Below are the code and all the weights of a small trained network. Each question names an input and a class and asks about switching units off, where a switched-off unit gives its printed mean instead of its output.

import numpy as np


def w(rows, s, z=0):
    codes = np.array(rows[::2]) - 128.0
    scale = np.full(codes.shape[1], s)
    scale[-1] = z or s
    return codes * scale


def norm(h):
    return h / np.sqrt((h * h).mean(-1, keepdims=True) + 1e-5)


def f(y):
    return y / 2 * (1 + np.tanh(0.7978845608 * (y + 0.044715 * y**3)))


def log_softmax(a):
    a = a - a.max(-1, keepdims=True)
    return a - np.log(np.exp(a).sum(-1, keepdims=True))


def net(x, mask):
    res = np.array(x, float).reshape(1, 7) / 4 @ E
    u = 0
    for l in range(2):
        y = f(norm(res) @ A[l][:, :-1].T + A[l][:, -1])
        res = res + np.where(mask[u : u + 7], y, B[l][:, -1]) @ B[l][:, :-1]
        u += 7
    return log_softmax(norm(res)[-1] @ U[:, :-1].T + U[:, -1])


A, B = {}, {}
E = w([
[187,170,166,98,60,140,156,163,188,23],'x0',
[134,143,118,136,127,125,126,125,136,133],'x1',
[147,126,124,117,133,113,121,114,108,113],'x2',
[53,88,104,248,121,126,132,83,136,1],'x3',
[135,137,108,130,118,117,127,120,136,130],'x4',
[120,123,137,128,135,137,127,137,126,127],'x5',
[145,126,126,76,173,139,142,41,240,96],'x6',
],0.0066)
A[0] = w([
[207,213,205,17,16,166,166,217,157,136,218],'0.n1',
[141,21,132,147,143,66,80,81,237,134,2],'0.n2',
[80,119,102,148,176,100,117,153,109,94,52],'0.n3',
[195,87,169,122,180,91,125,129,151,253,74],'0.n4',
[160,157,201,163,83,110,147,172,166,74,128],'0.n5',
[136,137,153,72,154,113,70,129,211,117,207],'0.n6',
[181,131,165,127,138,101,138,183,189,105,57],'0.n7',
],0.0061,0.0026)
B[0] = w([
[132,154,158,116,125,122,67,111,30,194,254],'0.n1',
[113,183,186,137,173,169,91,196,157,87,152],'0.n2',
[195,97,106,157,97,140,133,76,113,166,140],'0.n3',
[119,126,64,59,162,174,151,164,179,78,187],'0.n4',
[246,49,57,130,141,157,71,159,173,19,168],'0.n5',
[100,97,124,70,89,180,255,65,30,150,176],'0.n6',
[97,156,208,175,88,173,159,14,114,70,142],'0.n7',
],0.009,0.0084)
A[1] = w([
[98,56,102,230,102,102,84,115,128,146,73],'1.n1',
[94,175,91,71,191,93,212,201,84,207,55],'1.n2',
[32,183,113,157,117,159,114,156,183,160,157],'1.n3',
[96,136,129,3,177,63,130,153,151,230,64],'1.n4',
[64,132,181,134,229,113,170,42,202,91,247],'1.n5',
[177,95,96,94,108,203,116,198,87,50,250],'1.n6',
[106,107,67,38,60,224,136,32,174,86,87],'1.n7',
],0.0072,0.002)
B[1] = w([
[114,63,245,46,92,86,120,43,136,158,216],'1.n1',
[189,122,67,198,136,21,107,179,236,2,245],'1.n2',
[164,132,216,148,106,95,109,120,79,130,156],'1.n3',
[75,79,149,242,108,178,146,98,183,55,254],'1.n4',
[211,227,25,81,219,224,8,162,28,238,232],'1.n5',
[61,163,77,188,165,66,137,203,213,169,241],'1.n6',
[67,106,159,92,163,171,239,69,194,163,231],'1.n7',
],0.0073,0.0059)
U = w([
[124,89,81,220,67,16,99,231,199,61,174],'0',
[167,189,114,114,148,152,4,178,32,215,254],'1',
[109,132,59,126,197,194,171,110,227,80,106],'2',
[145,164,206,41,45,155,215,68,85,166,22],'3',
[75,31,230,138,85,58,90,66,118,174,51],'4',
],0.015,0.0027)

Each question gives the input, the list of numbers given to net, and the class t.
The units are the neurons (one row each of A and B). Each row of codes is followed by its name. A weight is (code - 128) times the scale printed after its matrix; where a second scale follows, it is the last column's (A, B and U).
mask holds one flag per neuron, layer by layer. A switched-off neuron (its flag False) gives its mean, the last column of its row in B, instead of its output. The means were averaged over made-up inputs and are rounded, as every weight is.
A unit's drop is (log p(t) with every unit on - log p(t) with that unit switched off) / (log p(t) with every unit on - log p(t) with every unit switched off).
The circuit of an input: a set's keep is (log p(t) with only the set's units on - log p(t) with every unit switched off) / (log p(t) with every unit on - log p(t) with every unit switched off). Starting from the 12 units with the biggest drops (on a tie, the unit counted first), units are removed one at a time, each time the one whose removal leaves the highest keep (on an exact tie, the one counted first), for as long as the keep stays at least 0.8.
units of the circuit, in order: the units of the circuit, biggest drop first
most important unit: the unit with the biggest drop
top k neurons: the k neurons with the biggest drops, biggest first
top k neurons in layer l: the k neurons of layer l with the biggest drops, biggest first
drop of u: that unit's drop, to one decimal
input [-8,-6,7,1,-6,0,5], class 1: units of the circuit, in order	(1.n5)
input [-6,-7,3,-4,6,-3,1], class 2: top 2 neurons	(0.n4 0.n1)
input [-1,-1,8,-8,-5,2,0], class 0: units of the circuit, in order	(1.n2 1.n5)
input [-7,-1,4,1,-8,-2,4], class 1: top 3 neurons	(1.n5 0.n2 0.n6)
input [-6,3,5,3,8,-3,-8], class 4: units of the circuit, in order	(1.n1 1.n5)
input [-4,2,-7,6,-2,6,1], class 1: top 3 neurons	(1.n5 0.n1 0.n5)
input [0,-3,-7,5,-8,-4,-2], class 4: top 2 neurons	(1.n1 0.n4)
input [-6,-5,6,3,4,-1,1], class 1: top 3 neurons in layer 1	(1.n5 1.n4 1.n7)
input [-5,8,4,1,8,8,-4], class 4: top 2 neurons in layer 1	(1.n1 1.n5)
input [-3,-2,-7,1,6,-3,-6], class 4: top 2 neurons in layer 0	(0.n4 0.n6)
input [-8,4,0,1,3,1,-3], class 4: top 2 neurons	(1.n1 0.n6)
input [1,1,5,-3,-8,-2,7], class 3: top 2 neurons in layer 0	(0.n6 0.n7)
input [-4,6,0,1,3,6,5], class 1: top 2 neurons	(1.n5 0.n2)
input [-6,-2,4,-6,-7,4,2], class 2: units of the circuit, in order	(0.n4)
input [6,1,7,-1,-1,-1,-2], class 1: top 2 neurons in layer 0	(0.n1 0.n5)
input [0,6,3,0,1,5,-4], class 0: top 4 neurons	(0.n7 1.n5 0.n1 1.n7)
input [0,-3,-3,7,4,8,-1], class 4: top 3 neurons	(1.n1 0.n4 1.n2)
input [1,-1,7,0,1,7,5], class 3: top 2 neurons in layer 0	(0.n6 0.n4)
input [-3,-1,3,4,-1,2,7], class 1: drop of 1.n5	0.5
input [-2,-4,-7,4,-1,2,-4], class 4: drop of 0.n7	0.0
input [-7,0,0,8,6,2,4], class 1: drop of 1.n5	0.9
input [-6,2,4,1,-1,-2,5], class 1: drop of 1.n5	2.4
input [-8,3,3,-8,-2,-7,-2], class 0: most important unit	1.n2
